Each row has a class, written as a number after it.
[-7 -49 15 -16 -1 -41 -12 25 -24 -1 3 5 -7 30 -55 -4 12 -20 -11 0 -52 37 6 24 9 -16 5 -21 -2 -37 -5 -3 -5 43 -66 2 10 46 8]
4
[25 5 -46 47 20 17 -8 7 7 -1 -8 55 -18 -46 -34 29 -17 -3 -71 19 -11 -15 15 32 -10 -49 -12 -39 -17 20 30 -20 15 -11 -62 24 -24 2 -13]
7
[-1 -7 5 7 20 -10 -12 38 1 -1 -10 20 -14 15 3 13 10 13 -11 0 -29 -3 -2 5 -7 -9 -8 -17 5 2 7 -6 19 -3 -29 12 -12 8 -8]
4
[-25 -1 4 -21 11 -19 4 15 1 9 -10 -4 -1 -7 -19 -5 -3 -12 -16 -14 -7 -8 2 4 -19 -26 32 10 -12 -24 -16 18 -6 -9 -23 6 -23 9 0]
1
[12 9 27 35 11 -13 -6 28 7 17 -12 -46 -27 -8 -4 13 8 -19 -35 -47 9 3 5 3 19 -23 6 -1 20 -10 17 -10 -16 -9 25 -6 -17 -26 26]
5
[-10 -23 3 26 28 -15 11 40 -14 -6 3 0 -12 0 -20 -24 41 15 25 36 -40 6 -3 26 5 -19 -44 -8 -14 -20 7 -6 28 29 11 -10 45 -29 -41]
7
[21 -29 -27 -49 -91 -11 21 -2 23 -8 17 5 35 87 36 31 -32 59 -57 -16 -35 -20 -31 -10 0 -56 -11 5 -4 -25 12 17 -8 -52 -22 -47 -14 -33 -45]
6
[-5 26 16 14 57 -8 -25 41 41 -4 -11 -5 -31 11 -24 6 1 -15 22 5 -20 -43 23 -44 -5 41 18 -39 -7 -40 -27 -5 0 23 -92 -16 -2 24 12]
3
[-5 -27 -2 14 -11 -43 -37 -15 -15 -16 -14 -9 19 9 -15 -1 -11 30 2 -29 10 35 8 -20 4 -10 -9 -2 -9 1 -15 5 -18 -15 -23 -37 -22 9 17]
6
[13 24 -2 -18 52 14 17 65 23 24 -19 -31 -50 -15 -56 8 13 -51 -23 28 -81 3 20 -27 -20 -9 -20 -33 8 13 3 2 20 0 -12 51 -13 19 5]
2
[-32 -20 -34 16 -3 -12 -18 -13 5 -13 23 -20 38 -19 6 -8 22 -34 11 31 29 71 -5 11 6 5 10 -13 40 -55 0 -41 6 5 -4 -17 35 5 -23]
7
[48 -26 36 -15 55 32 4 -10 20 10 -2 3 -4 -12 -24 -19 0 -22 -10 24 39 -36 -6 -24 8 24 12 -25 -35 -41 -16 29 -20 -24 -20 -10 12 55 -15]
3
[-14 -52 52 73 15 114 -14 12 -19 -48 33 -41 -21 2 15 4 30 -15 -25 -24 9 81 -25 34 40 -20 24 -21 18 30 58 34 -49 6 -41 -28 -22 27 -26]
8
[4 3 14 36 12 37 31 41 -15 -2 -3 9 -18 4 16 -8 20 -14 0 24 12 24 10 5 -4 -38 -19 -4 11 32 38 20 19 -6 -20 -10 6 -21 -24]
8
[25 -10 -7 39 48 -21 -22 -35 21 25 23 -1 5 27 -15 -1 -22 -17 1 12 12 6 5 17 23 -16 25 -10 24 -7 2 -15 -10 -59 -27 -15 -1 13 -34]
5
[-12 -18 -12 -3 18 -24 -22 12 -6 12 3 23 -8 9 -27 7 20 -1 1 -27 -4 19 -41 3 21 -5 -12 5 -8 10 -1 2 -3 -62 -2 24 -29 17 -7]
4
[-16 5 -5 -49 22 -6 21 -7 14 -7 -5 -7 -8 11 -9 -8 -7 -19 -23 -3 -26 -4 16 12 -27 -1 -6 22 -2 12 -12 11 21 10 0 -4 -1 26 9]
7
[-7 16 13 73 45 -16 29 48 9 2 -6 20 6 -49 -14 -18 14 -22 -7 19 21 27 10 -17 42 -25 -15 -10 30 -11 41 -18 -19 6 11 7 29 -6 -9]
8
[25 -12 8 26 39 -31 -15 19 18 30 -16 5 5 -24 -45 0 3 33 -16 13 16 -5 12 8 17 -2 7 -10 13 24 6 -23 5 -35 -28 15 -22 7 -37]
4
[53 -57 40 1 27 47 15 -23 -3 -1 18 30 -2 26 -31 28 -4 24 -40 -19 33 -51 -46 2 -15 -2 27 -29 -14 3 1 40 -30 -70 -46 33 21 8 -42]
8
[9 8 1 -32 -5 54 33 -17 -19 -11 -21 -10 11 -62 14 -2 -13 34 -5 -14 -13 24 10 -25 -27 14 34 -5 17 5 -20 -14 -9 -47 -24 31 -34 -5 13]
3
[-19 24 -7 28 19 5 -16 -15 -8 16 1 1 6 -10 6 -3 -11 -5 -5 15 1 31 3 14 2 -11 0 -1 33 -9 9 -19 -13 18 4 -10 11 -3 13]
2
[10 34 4 -37 20 3 68 59 44 78 -28 17 12 -32 0 -90 -70 -30 -32 107 -4 4 102 20 31 -27 -65 35 -37 0 28 13 41 -25 59 -38 -17 -18 4]
5
[21 -18 6 -12 22 -11 14 -7 14 1 26 -4 17 10 -23 9 -2 34 -10 12 7 11 -12 7 6 6 9 -8 -11 -5 4 -1 7 -6 -42 3 17 11 -38]
7
[-38 29 31 -85 16 2 -13 50 23 -9 0 -23 -14 50 -19 -23 31 -41 -20 2 -15 -4 -19 -21 -14 11 -1 6 -46 -41 -14 24 24 20 -29 -17 7 18 -6]
1
[36 -10 28 36 20 -5 3 39 -20 18 4 -2 2 29 -14 -14 -11 -20 -11 -2 -9 15 15 -2 24 -12 21 -9 31 -8 0 1 -7 15 -16 -15 -2 -4 -3]
8
[-111 -29 -6 41 54 33 -8 39 18 -2 12 -3 -12 9 22 11 2 1 46 22 -35 72 43 14 -14 -6 -7 -25 23 25 76 30 6 8 -80 1 4 33 -11]
4
[10 4 -13 -17 9 -23 18 -15 -1 6 21 33 16 31 -13 2 -16 5 -11 -2 -11 -6 -32 11 -5 -20 33 -18 -20 -28 1 9 9 -9 -24 11 3 -4 -27]
0
[-11 9 -4 33 1 11 -4 9 -12 5 10 7 -11 -19 -2 11 5 -4 -3 1 -2 21 4 19 -10 -30 7 -25 11 10 21 -9 -11 -13 -9 23 0 -21 -1]
5
[11 9 4 -4 4 -12 -33 -9 18 -10 -35 8 8 -30 20 -6 -2 14 -10 -22 12 -28 -1 -19 -20 26 33 -15 -6 -14 -34 6 1 -6 -2 6 -29 -5 13]
3
[7 -4 7 13 13 4 -17 9 -10 16 -13 -39 -4 4 -7 10 19 4 -6 -13 -24 25 -9 -16 -21 -3 -28 1 30 2 -20 1 20 -1 31 12 5 -8 4]
2
[14 -12 1 25 17 -10 0 22 22 22 18 11 -23 15 -14 35 17 -2 -41 24 -21 -28 4 12 6 -33 -27 -20 4 27 12 11 14 4 -33 19 -11 29 -23]
4
[-9 -9 5 14 19 2 2 -15 16 -28 6 28 5 20 -5 -2 -7 -4 -1 -7 -10 14 -16 10 1 8 21 5 -1 6 9 19 -4 -12 -54 9 1 20 -21]
8
[6 10 -4 -21 -1 -15 6 12 6 -5 1 2 -2 -1 -15 6 -1 -7 -16 -2 -5 -36 -11 1 -6 -15 5 7 -29 -1 4 5 -22 11 -15 17 -19 9 -5]
1
[17 -20 3 16 23 -20 7 4 6 19 12 7 -3 -9 -4 5 -16 -12 -13 -3 27 -8 6 16 9 -30 3 -12 -15 5 28 13 -7 -35 -15 7 -16 -3 -6]
5
[6 -28 -20 -65 -33 -20 26 -18 12 -2 21 -10 -11 72 53 52 13 -24 -22 -11 11 8 -28 23 -68 61 17 -20 34 -56 -30 32 77 -38 10 52 -4 15 0]
0
[-19 58 -40 31 -27 -25 7 28 43 32 26 -5 -9 3 -25 15 8 5 22 38 19 16 28 -45 23 9 -33 -13 -22 -7 51 4 -17 28 -47 -7 7 -23 11]
6
[-35 -33 -2 28 8 -29 3 5 -51 22 -13 11 -31 -27 -27 27 14 -18 -28 -1 23 -60 6 65 -20 -70 -27 4 -9 1 5 1 -19 -19 0 4 -10 -17 10]
1
[16 1 -5 3 -1 -24 -25 -16 -14 -4 -1 -10 20 -8 28 1 1 -6 -22 -18 -15 -8 -21 1 -4 -13 -6 5 11 -6 -11 -6 4 39 33 6 -11 -8 16]
2
[20 -15 -12 -11 34 -20 6 -18 2 -7 20 -4 13 -4 -6 15 -4 15 -5 -9 11 -20 -11 -1 1 5 6 -4 5 9 1 -19 0 -16 -25 8 3 -1 -16]
7
[20 22 24 -23 14 -19 -31 -9 -12 -1 -22 -9 12 -14 27 -22 2 2 -36 -24 17 -6 -4 -12 25 17 19 -9 14 -4 -5 -13 -17 14 34 -17 -13 -9 26]
3
[21 -12 7 -6 10 20 4 17 -12 16 4 27 14 -7 -17 -14 -9 7 -3 1 20 -12 -7 -13 6 11 21 -21 18 -40 -18 3 -19 -33 -14 -3 0 23 -13]
3
[-22 -12 -19 8 -9 13 6 18 -15 -8 13 17 19 10 1 14 -14 22 -4 4 -27 29 -4 17 -17 -33 -7 -6 -6 -11 15 -9 8 13 -31 -8 11 -5 -15]
7
[3 24 -6 12 16 -42 -25 -5 38 5 3 1 -5 9 -26 12 -13 10 -39 1 -48 -23 -4 2 22 -6 24 -8 -8 -13 -25 -10 -16 -2 -41 15 -28 4 -9]
1
[24 -15 -3 15 11 14 -7 11 15 8 -7 14 0 5 -20 5 -12 -10 2 17 -2 -7 14 -22 -4 11 -4 -28 -16 -27 -1 17 -9 3 -46 -1 -2 41 -2]
3
[-61 -8 -4 45 -13 -4 -11 -9 -54 -16 -6 -13 9 -5 31 33 2 11 27 10 -8 44 -18 46 -16 -48 -49 14 9 11 18 -31 -23 30 32 -17 17 -5 22]
2
[-17 -8 7 -11 5 -29 -32 -5 -19 -3 -13 5 -2 -4 -15 -10 11 -3 -17 4 7 8 -4 16 -9 -11 14 -18 -17 -16 -8 11 -10 -7 22 -12 -7 5 4]
6
[-16 6 1 23 13 -33 -11 -23 14 -3 -14 5 -2 -29 -19 6 -10 19 -20 12 23 15 20 -11 3 -19 1 -18 -11 11 4 8 -38 -13 -11 -14 -2 14 17]
6
[11 0 30 35 -14 14 -6 25 -7 -4 9 -1 -2 29 8 3 13 26 -12 18 1 27 5 14 10 20 -23 -9 22 25 -4 3 12 10 -12 0 7 -21 -12]
8
[41 10 -7 8 36 26 -10 0 75 -30 -12 -49 -54 3 -18 -28 42 -34 5 26 -98 -84 18 -44 -8 -15 -45 8 -68 49 -21 48 3 46 -22 9 -32 -2 -34]
1
[-15 26 32 2 8 -9 30 20 40 30 -19 -20 -21 43 -35 -11 -1 -7 -37 46 -5 22 46 43 -18 -36 43 18 41 24 -15 12 35 -17 -60 -41 0 -2 -54]
8
[-23 -33 25 -10 22 34 -67 47 -16 -18 -75 1 -69 -8 -18 -46 22 -37 -56 -22 -17 -7 22 27 22 20 -38 -59 10 -1 28 16 -44 -31 34 -29 -3 -35 47]
3
[22 -25 -16 11 15 3 -14 -19 18 -8 5 24 -17 -11 -34 2 45 -25 -5 7 -9 0 -27 -11 -3 16 -41 -4 -23 -4 -2 18 13 -3 -6 49 8 52 -12]
4
[51 -43 -45 -35 -24 -67 64 31 -4 -1 2 -6 -5 18 -19 2 -18 -86 23 -44 -52 -18 9 -44 -11 -4 -61 35 -8 -40 30 46 -6 88 10 37 -5 72 68]
2
[38 -32 -14 -5 25 -17 24 -1 -2 -6 10 -7 5 -21 -20 3 -2 -8 -15 36 -4 -18 12 15 2 -25 -14 -20 -9 3 15 -20 -5 10 -17 4 15 3 -24]
7
[-59 102 -32 114 33 -40 48 -52 83 20 36 10 -36 -5 -32 35 80 74 83 38 4 7 -33 17 4 89 -58 82 13 -77 -30 -41 73 7 -18 28 88 -16 -44]
7
[-44 -4 27 -61 21 -27 14 55 -57 16 3 -14 -28 16 -45 -17 -15 -24 3 -12 -7 4 13 11 9 -56 62 -27 18 -6 -12 -8 -70 -34 -68 -30 -16 -23 27]
1
[9 24 15 26 10 -11 -13 13 -3 8 -10 18 9 19 -16 -2 -22 3 -34 -1 8 42 10 8 20 -10 27 -10 31 19 10 -16 -12 -11 -33 -9 -6 -8 -2]
8
[-16 -6 -18 4 -11 17 -11 6 -11 -18 7 30 19 26 -12 13 -29 -6 -16 3 -20 13 -21 23 -7 -22 -8 -27 -45 -20 29 -10 -9 23 -25 -4 -3 7 -7]
0
[43 3 10 27 55 6 -28 -4 -3 33 -28 3 -14 -7 -44 -7 -17 -19 -43 0 18 -36 29 -11 19 -16 9 -28 18 -11 -2 -21 -21 -26 -34 -33 -5 13 3]
3
[-37 -7 13 -28 7 -37 9 31 22 -44 -11 -7 -31 4 -24 9 -12 16 6 -40 -38 16 -21 -1 12 19 11 -13 8 1 -1 9 -59 -4 -55 9 -14 15 37]
2
[47 -45 51 32 -13 -30 -29 46 -20 -13 -3 -22 14 76 14 -30 -23 35 16 18 -14 26 41 11 34 13 -15 -21 6 22 6 12 -8 69 -52 -64 3 -30 -6]
8
[22 10 -6 83 26 44 -19 8 14 2 -6 -10 -34 -3 13 25 38 32 6 22 -27 -4 -7 -8 -24 -26 -8 -30 10 28 6 16 -1 -26 2 34 -4 -32 -52]
1
[-39 -6 15 -4 21 -35 -3 33 -8 14 -12 -24 31 8 -17 -16 28 5 -16 -37 12 80 -16 -7 -3 -14 0 23 47 -49 -20 -10 42 -20 46 -23 32 5 -16]
7
[21 0 -7 -12 5 -20 1 -20 -1 -3 21 22 17 0 7 -5 -15 3 5 21 -2 -7 1 -41 -2 7 9 -27 -38 -35 -5 21 -19 20 -15 4 7 17 18]
6
[-2 -10 -2 15 15 -26 -27 16 -32 7 6 -4 3 16 -3 4 -11 -6 -1 -26 -26 26 0 17 8 -26 12 -24 23 -1 21 -26 -7 -20 -9 7 -7 -26 4]
5
[-5 -37 4 -29 -31 -18 -38 -8 -32 -8 -20 0 36 37 -20 22 -35 29 -9 -50 -12 27 -23 -30 3 -24 7 -26 -30 -20 -3 -6 -52 -17 -62 -27 -2 -3 27]
3
[-12 18 12 18 0 -11 -1 27 27 -4 -7 13 -2 5 -14 -10 -8 -4 -24 18 10 28 17 2 21 3 0 -9 15 23 5 0 -11 -12 -37 -9 -6 -11 -1]
8
[4 -20 18 33 16 36 -22 50 -6 0 -8 1 -32 -4 -25 9 28 -1 -16 -13 -49 8 -5 -6 1 -4 -30 -22 -6 4 3 9 0 11 -4 28 -19 20 9]
4
[31 0 18 14 9 13 -17 -17 23 -17 3 8 -1 42 4 -4 6 23 -28 -13 -14 3 -13 -9 8 20 3 -7 9 30 3 23 8 -10 -35 7 5 -16 -25]
8
[-20 29 -14 4 16 4 18 -13 0 -27 7 -27 -9 -2 39 -12 4 -6 42 15 -91 60 -6 29 -5 22 24 20 31 5 22 -4 -3 59 27 35 -12 20 1]
2
[16 -11 17 9 0 30 19 37 -45 16 0 -19 4 -11 16 -9 -1 18 4 16 -27 29 27 3 8 -2 -5 -15 33 -9 3 -9 6 9 5 -5 -13 2 0]
3
[-31 47 -21 -78 34 -3 7 -33 40 -105 -44 -17 23 -83 6 -34 21 -19 5 11 15 96 -19 10 -26 84 61 9 -6 -32 35 -83 13 19 -22 36 10 38 -11]
7
